Here is a tiny trained network, its code and every weight. The questions are about switching its units off for an input and a class, where a switched-off unit gives its printed mean instead of its output.

import numpy as np


def w(rows, s, z=0):
    codes = np.array(rows[::2]) - 128.0
    scale = np.full(codes.shape[1], s)
    scale[-1] = z or s
    return codes * scale


def norm(h):
    return h / np.sqrt((h * h).mean(-1, keepdims=True) + 1e-5)


def f(y):
    return np.maximum(y, 0)


def log_softmax(a):
    a = a - a.max(-1, keepdims=True)
    return a - np.log(np.exp(a).sum(-1, keepdims=True))


def net(x, mask):
    res = np.array(x, float).reshape(1, 8) / 4 @ E
    u = 0
    for l in range(4):
        y = f(norm(res) @ A[l][:, :-1].T + A[l][:, -1])
        res = res + np.where(mask[u : u + 9], y, B[l][:, -1]) @ B[l][:, :-1]
        u += 9
    return log_softmax(norm(res)[-1] @ U[:, :-1].T + U[:, -1])


A, B = {}, {}
E = w([
[135,114,13,82,168,99,156,92,95,155],'x0',
[135,106,131,117,149,103,126,160,136,115],'x1',
[243,78,98,199,45,167,159,163,147,137],'x2',
[137,128,135,126,132,121,131,123,126,132],'x3',
[107,156,123,146,138,138,154,147,129,155],'x4',
[125,118,144,139,109,94,145,115,113,155],'x5',
[130,129,127,127,127,134,124,122,128,125],'x6',
[109,151,91,254,177,49,99,106,65,41],'x7',
],0.0093)
A[0] = w([
[204,114,67,254,101,129,135,159,102,84,2],'L0N1',
[74,137,116,141,117,171,61,178,133,105,116],'L0N2',
[138,119,14,85,136,109,150,111,98,143,143],'L0N3',
[119,139,136,225,146,112,88,136,107,82,84],'L0N4',
[129,134,174,108,106,99,80,111,155,95,174],'L0N5',
[152,160,95,183,168,77,116,110,111,106,77],'L0N6',
[197,145,97,200,118,109,127,141,85,102,16],'L0N7',
[218,86,59,195,41,158,137,152,147,151,156],'L0N8',
[151,108,185,186,124,151,148,151,112,107,122],'L0N9',
],0.0088,0.0065)
B[0] = w([
[36,90,192,4,151,72,195,18,254,105,209],'L0N1',
[115,126,171,108,114,49,139,191,110,187,161],'L0N2',
[167,56,76,105,236,167,187,114,147,181,221],'L0N3',
[131,211,136,138,168,7,55,116,93,152,204],'L0N4',
[113,195,153,131,104,142,215,144,92,184,187],'L0N5',
[150,90,143,166,115,206,128,156,54,50,186],'L0N6',
[10,123,136,120,152,114,163,30,198,61,172],'L0N7',
[174,167,120,163,179,134,165,226,172,216,254],'L0N8',
[126,155,135,135,18,171,118,171,155,101,183],'L0N9',
],0.0083,0.009)
A[1] = w([
[110,180,210,190,77,101,55,175,123,103,62],'L1N1',
[139,175,146,154,99,97,69,142,30,90,8],'L1N2',
[107,108,73,96,178,106,114,72,144,120,49],'L1N3',
[98,78,104,106,191,132,140,102,132,96,60],'L1N4',
[107,53,23,156,172,127,90,114,21,134,4],'L1N5',
[81,153,161,83,153,125,187,93,159,151,158],'L1N6',
[108,166,95,178,180,84,95,116,1,85,160],'L1N7',
[99,128,147,118,101,79,36,97,80,75,107],'L1N8',
[89,139,241,128,71,133,141,155,168,145,130],'L1N9',
],0.0097,0.0027)
B[1] = w([
[146,115,116,76,196,72,139,69,131,211,213],'L1N1',
[98,92,120,122,175,79,137,152,118,218,165],'L1N2',
[111,116,115,115,98,183,213,165,105,93,200],'L1N3',
[134,117,162,172,67,196,154,98,82,158,198],'L1N4',
[139,185,125,205,2,146,111,181,162,55,188],'L1N5',
[70,57,150,94,85,130,44,120,100,131,252],'L1N6',
[210,204,143,200,142,195,152,176,95,153,217],'L1N7',
[172,130,146,135,141,139,141,205,85,198,170],'L1N8',
[133,172,71,152,111,102,72,115,137,57,255],'L1N9',
],0.0086,0.0094)
A[2] = w([
[82,123,72,113,125,65,122,119,142,209,152],'L2N1',
[192,111,78,140,254,117,192,82,137,155,104],'L2N2',
[143,120,134,168,102,129,140,132,138,106,49],'L2N3',
[150,153,107,68,153,148,71,146,129,38,65],'L2N4',
[111,63,50,224,113,79,202,103,96,120,121],'L2N5',
[74,46,125,37,82,175,115,86,95,125,2],'L2N6',
[28,160,152,110,70,84,17,54,157,33,105],'L2N7',
[232,105,138,102,134,125,114,173,216,162,23],'L2N8',
[122,180,132,128,56,92,75,162,195,95,119],'L2N9',
],0.0079,0.0026)
B[2] = w([
[162,85,85,107,133,176,123,151,126,113,213],'L2N1',
[163,82,112,103,146,55,56,79,156,184,208],'L2N2',
[131,152,166,140,130,141,125,90,149,129,143],'L2N3',
[154,135,148,99,177,138,95,138,109,120,140],'L2N4',
[101,154,169,87,111,154,148,116,149,79,193],'L2N5',
[64,44,145,134,133,105,177,84,170,97,208],'L2N6',
[210,104,187,62,151,109,1,149,147,130,253],'L2N7',
[158,157,100,195,105,166,91,161,59,148,212],'L2N8',
[133,153,130,102,114,109,130,190,125,82,222],'L2N9',
],0.009,0.0067)
A[3] = w([
[39,48,134,111,171,122,184,1,137,72,9],'L3N1',
[136,173,129,242,121,62,140,94,164,59,76],'L3N2',
[180,206,72,179,72,135,164,184,81,46,39],'L3N3',
[121,151,149,142,35,97,78,189,195,104,97],'L3N4',
[73,57,127,159,91,93,193,40,193,89,120],'L3N5',
[173,139,137,63,128,83,84,116,145,90,105],'L3N6',
[62,91,95,107,109,138,168,32,181,92,4],'L3N7',
[171,215,185,151,90,107,149,234,113,182,98],'L3N8',
[138,162,149,205,123,61,151,62,204,66,54],'L3N9',
],0.0085,0.0022)
B[3] = w([
[79,118,76,148,136,139,228,104,83,91,211],'L3N1',
[138,98,140,54,111,133,84,109,195,147,163],'L3N2',
[78,122,147,207,33,171,160,151,158,25,207],'L3N3',
[102,174,191,140,94,146,136,126,122,81,210],'L3N4',
[73,77,105,68,168,142,149,119,38,100,196],'L3N5',
[126,120,138,119,77,146,133,114,181,134,192],'L3N6',
[81,81,107,118,169,121,152,76,46,107,188],'L3N7',
[105,120,106,154,173,137,153,63,101,97,255],'L3N8',
[117,45,118,3,95,113,25,102,116,132,157],'L3N9',
],0.011,0.0089)
U = w([
[102,140,200,39,114,69,4,111,207,95,159],'0',
[114,201,139,214,77,192,164,150,144,68,254],'1',
[57,32,72,65,163,142,185,71,111,106,122],'2',
[236,96,37,109,149,148,116,150,206,235,19],'3',
[122,197,148,162,236,43,92,103,71,193,16],'4',
],0.013,0.0027)

Each question gives the input, the list of numbers given to net, and the class t.
The units are the neurons (one row each of A and B). Each row of codes is followed by its name. A weight is (code - 128) times the scale printed after its matrix; where a second scale follows, it is the last column's (A, B and U).
mask holds one flag per neuron, layer by layer. A switched-off neuron (its flag False) gives its mean, the last column of its row in B, instead of its output. The means were averaged over made-up inputs and are rounded, as every weight is.
A unit's drop is (log p(t) with every unit on - log p(t) with that unit switched off) / (log p(t) with every unit on - log p(t) with every unit switched off).
The circuit of an input: a set's keep is (log p(t) with only the set's units on - log p(t) with every unit switched off) / (log p(t) with every unit on - log p(t) with every unit switched off). Starting from the 12 units with the biggest drops (on a tie, the unit counted first), units are removed one at a time, each time the one whose removal leaves the highest keep (on an exact tie, the one counted first), for as long as the keep stays at least 0.8.
units of the circuit, in order: the units of the circuit, biggest drop first
most important unit: the unit with the biggest drop
top k neurons: the k neurons with the biggest drops, biggest first
k most important neurons of layer l: the k neurons of layer l with the biggest drops, biggest first
drop of u: that unit's drop, to one decimal
input [5,8,0,-2,8,1,8,3], class 1: units of the circuit, in order => [L1N5; L0N6]
input [1,-1,7,8,3,6,1,-3], class 3: units of the circuit, in order => [L0N8]
input [6,2,0,-3,3,-3,7,2], class 1: top 2 neurons => [L1N5; L0N1]
input [1,-4,6,3,-2,-7,3,5], class 2: top 2 neurons => [L0N1; L0N7]
input [0,-1,-7,-6,4,-1,5,-6], class 0: top 2 neurons => [L0N3; L2N7]
input [1,6,-6,2,-8,3,-4,8], class 1: top 4 neurons => [L1N5; L1N7; L3N3; L0N6]
input [0,-7,-5,-8,6,3,8,7], class 4: top 3 neurons => [L1N2; L0N4; L0N3]
input [-6,3,-8,8,7,-2,6,1], class 4: top 3 neurons => [L0N1; L0N3; L0N7]
input [-8,-2,-5,8,3,8,-4,2], class 4: top 2 neurons => [L0N1; L1N1]
input [1,7,4,0,0,0,-6,0], class 3: top 2 neurons => [L0N8; L2N8]
input [-3,8,0,4,6,4,6,-7], class 0: top 2 neurons => [L0N8; L1N7]
input [3,-5,0,1,8,8,-1,8], class 1: top 2 neurons => [L0N6; L1N7]
input [0,4,-5,4,3,-6,-6,3], class 4: top 2 neurons => [L0N3; L1N2]
input [-2,4,-3,6,-1,0,-5,-4], class 0: most important unit => L0N3
input [6,0,1,-1,-6,-1,8,-6], class 3: 2 most important neurons of layer 0 => [L0N1; L0N7]
input [0,1,1,5,-7,5,3,-2], class 1: 2 most important neurons of layer 0 => [L0N3; L0N1]
input [6,-2,1,1,8,6,6,-7], class 3: drop of L0N1 => 1.2
input [-1,2,-1,4,-1,-8,7,-1], class 0: drop of L0N8 => 1.8
input [-7,6,-5,7,1,-1,-4,2], class 4: drop of L0N1 => 0.7
input [8,1,6,1,-4,-5,-4,0], class 3: most important unit => L0N8
